[[132 119 124 128 127 133 129 129 124]
 [133 117 122 127 122 130 132 128 119]
 [132 134 130 127 133 134 123 127 122]
 [133 104 120 133 130 133 130 131 132]
 [133 119 124 129 129 133 128 129 126]
 [132 125 127 129 134 135 124 129 128]
 [133 118 122 127 122 130 133 128 119]
 [132 110 122 131 130 135 128 131 131]
 [133 105 119 131 125 131 133 131 128]
 [133 111 121 130 126 132 131 130 127]]
->
[[132 124 127 129 124]
 [133 122 122 132 119]
 [132 130 133 123 122]
 [133 120 130 130 132]
 [133 124 129 128 126]
 [132 127 134 124 128]
 [133 122 122 133 119]
 [132 122 130 128 131]
 [133 119 125 133 128]
 [133 121 126 131 127]]

[[139 125 136 129 124 132 126 130 127]
 [149 121 142 122 128 127 132 136 114]
 [134 126 131 121 135 122 135 133 115]
 [148 122 141 125 119 129 128 135 122]
 [114 130 113 125 122 116 131 130 129]
 [151 120 141 121 123 124 133 138 114]
 [147 121 137 118 124 119 135 139 111]
 [122 130 122 127 130 124 130 128 127]
 [112 132 112 131 112 122 124 128 141]
 [109 133 111 128 125 119 129 126 134]]
->
[[139 136 124 126 127]
 [149 142 128 132 114]
 [134 131 135 135 115]
 [148 141 119 128 122]
 [114 113 122 131 129]
 [151 141 123 133 114]
 [147 137 124 135 111]
 [122 122 130 130 127]
 [112 112 112 124 141]
 [109 111 125 129 134]]

[[124 129 131 123 127 127 139 137 141 137 103]
 [125 130 132 125 127 129 133 133 134 134 109]
 [127 129 130 128 128 130 129 128 129 129 124]
 [127 129 128 128 128 127 127 127 129 127 127]
 [128 128 129 128 128 128 128 128 128 128 129]
 [127 129 131 128 128 130 129 128 129 129 124]
 [124 129 132 124 127 128 135 135 137 135 106]
 [127 129 131 128 128 130 129 129 129 129 124]]
->
[[124 131 127 139 141 103]
 [125 132 127 133 134 109]
 [127 130 128 129 129 124]
 [127 128 128 127 129 127]
 [128 129 128 128 128 129]
 [127 131 128 129 129 124]
 [124 132 127 135 137 106]
 [127 131 128 129 129 124]]

[[111 130 126 128 125 135 154 112 133 128 146 149 126 117 129]
 [123 105 126 123 125 135 134 140 130 129 121 129 123 139 127]]
->
[[111 126 125 154 133 146 126 129]
 [123 126 125 134 130 121 123 127]]

[[153 114 114 114 111 115 117 126 115]
 [128 120 147 127 121 149 134 146 151]
 [119 119 117 129 117 119 106 118 123]
 [115 128 134 124 130 134 131 124 128]
 [123 153 125 140 154 128 136 124 127]
 [114 116 134 103 119 130 139 109 112]
 [134 126 144 136 126 146 132 151 154]]
->
[[153 114 111 117 115]
 [128 147 121 134 151]
 [119 117 117 106 123]
 [115 134 130 131 128]
 [123 125 154 136 127]
 [114 134 119 139 112]
 [134 144 126 132 154]]

[[117 125 129 123 123 131 145 118 138 141 129]
 [105 136 118 115 122 128 136 104 141 136 123]
 [122 130 130 136 143 122 126 129 125 134 128]]
->
[[117 129 123 145 138 129]
 [105 118 122 136 141 123]
 [122 130 143 126 125 128]]
---
[[127 144 132 140 127 129 132 136 118 134 134 126 127]
 [114 157 135 122 127 123 120 136 138 126 132 131 126]
 [123 137 124 128 127 124 126 127 130 127 137 127 125]
 [124 127 123 126 131 122 128 131 122 113 125 129 129]
 [127 145 128 134 129 125 130 127 133 117 126 130 129]]
->
[[127 145 128 134 129 125 130 127 133 117 126 130 129]
 [127 144 132 140 127 129 132 136 118 134 134 126 127]
 [114 157 135 122 127 123 120 136 138 126 132 131 126]
 [123 137 124 128 127 124 126 127 130 127 137 127 125]
 [124 127 123 126 131 122 128 131 122 113 125 129 129]]

[[126 141 119 107 148 130 115 133 117 128 140 117 138]
 [140 134 126 116 130 130 142 124 124 127 128 115 117]]
->
[[140 134 126 116 130 130 142 124 124 127 128 115 117]
 [126 141 119 107 148 130 115 133 117 128 140 117 138]]

[[129 132 134 125 119 124 136 137 131 119 131 135 117]
 [136 108 125 121 139 133 132 136 129 139 119 133 128]
 [116 117 122 119 119 130 116 143 125 134 115 129 124]
 [148 151 133 126 136 133 129 114 140 129 123 126 142]]
->
[[148 151 133 126 136 133 129 114 140 129 123 126 142]
 [129 132 134 125 119 124 136 137 131 119 131 135 117]
 [136 108 125 121 139 133 132 136 129 139 119 133 128]
 [116 117 122 119 119 130 116 143 125 134 115 129 124]]

[[146 138]
 [153 142]
 [104 108]
 [134 129]
 [116 129]
 [127 133]
 [121 140]
 [128 154]
 [132 133]
 [114 118]
 [121 111]
 [108 118]]
->
[[108 118]
 [146 138]
 [153 142]
 [104 108]
 [134 129]
 [116 129]
 [127 133]
 [121 140]
 [128 154]
 [132 133]
 [114 118]
 [121 111]]

[[135 131 132 146 129 127 132 129 128 124]
 [130 127 133 101 124 129 131 134 136 125]
 [130 111 123 127 123 129 135 131 125 121]
 [125 134 139 140 118 123 128 125 118 140]
 [127 120 128 150 131 124 132 126 122 134]
 [127 126 130 121 112 131 127 135 131 128]
 [138 139 135 157 132 132 126 123 131 134]
 [125 135 131 135 138 122 127 126 133 130]]
->
[[125 135 131 135 138 122 127 126 133 130]
 [135 131 132 146 129 127 132 129 128 124]
 [130 127 133 101 124 129 131 134 136 125]
 [130 111 123 127 123 129 135 131 125 121]
 [125 134 139 140 118 123 128 125 118 140]
 [127 120 128 150 131 124 132 126 122 134]
 [127 126 130 121 112 131 127 135 131 128]
 [138 139 135 157 132 132 126 123 131 134]]

[[132 130 131 126 123 121 134 119 123 128 123 126 119 129 143 121]
 [136 122 102 124 114 126 121 124 106 134 121 108 119 137 132 119]
 [123 126 127 129 129 129 126 133 132 129 131 129 135 123 124 132]
 [123 125 126 127 126 128 131 128 128 126 127 126 132 125 127 128]
 [121 122 100 117 137 113 125 153 115 135 130 109 144 143 141 141]]
->
[[121 122 100 117 137 113 125 153 115 135 130 109 144 143 141 141]
 [132 130 131 126 123 121 134 119 123 128 123 126 119 129 143 121]
 [136 122 102 124 114 126 121 124 106 134 121 108 119 137 132 119]
 [123 126 127 129 129 129 126 133 132 129 131 129 135 123 124 132]
 [123 125 126 127 126 128 131 128 128 126 127 126 132 125 127 128]]

[[117 150 127 118 154 144 132 128 104 157]
 [136 139 132 137 134 139 140 109 141 130]]
->
[[136 139 132 137 134 139 140 109 141 130]
 [117 150 127 118 154 144 132 128 104 157]]

[[106 119 137 135 141]
 [130 134 139 135 136]
 [149 114 101 151 121]
 [127 146 148 101 104]
 [125 128 127 136 125]
 [149 107 121 111 115]
 [135 108 147 147 120]
 [102 133 127 151 140]]
->
[[102 133 127 151 140]
 [106 119 137 135 141]
 [130 134 139 135 136]
 [149 114 101 151 121]
 [127 146 148 101 104]
 [125 128 127 136 125]
 [149 107 121 111 115]
 [135 108 147 147 120]]

[[139 129 122]
 [145 121 148]
 [139 111 140]
 [125 124 134]
 [111 104 110]]
->
[[111 104 110]
 [139 129 122]
 [145 121 148]
 [139 111 140]
 [125 124 134]]
---
[[116 150 116]
 [145 154 145]
 [122 115 122]]
->
[[145 154 145]
 [122 115 122]]

[[135 131 123]
 [155 145 120]
 [137 148 139]
 [125 113 105]
 [124  98 128]]
->
[[155 145 120]
 [137 148 139]]

[[130 142 154]
 [107 126 150]
 [104 142 138]]
->
[[107 126 150]
 [104 142 138]]

[[152 117 122]
 [154 112 122]
 [142 150 121]]
->
[[154 112 122]
 [142 150 121]]

[[121 135 134 126 114]
 [127 123 125 102 140]
 [118 133 131 137 107]
 [122 128 126 101 136]
 [121 132 138 110 120]]
->
[[127 123 125]
 [118 133 131]]

[[115 113 121]
 [121 148 103]
 [110 119 122]
 [109 123 116]
 [149 120 109]]
->
[[121 148 103]
 [110 119 122]]

[[154 140 120]
 [122 139 107]
 [132 130 136]]
->
[[122 139 107]
 [132 130 136]]

[[143 110 133]
 [142 129 117]
 [135 129 145]
 [130 133 105]
 [139 125 119]]
->
[[142 129 117]
 [135 129 145]]
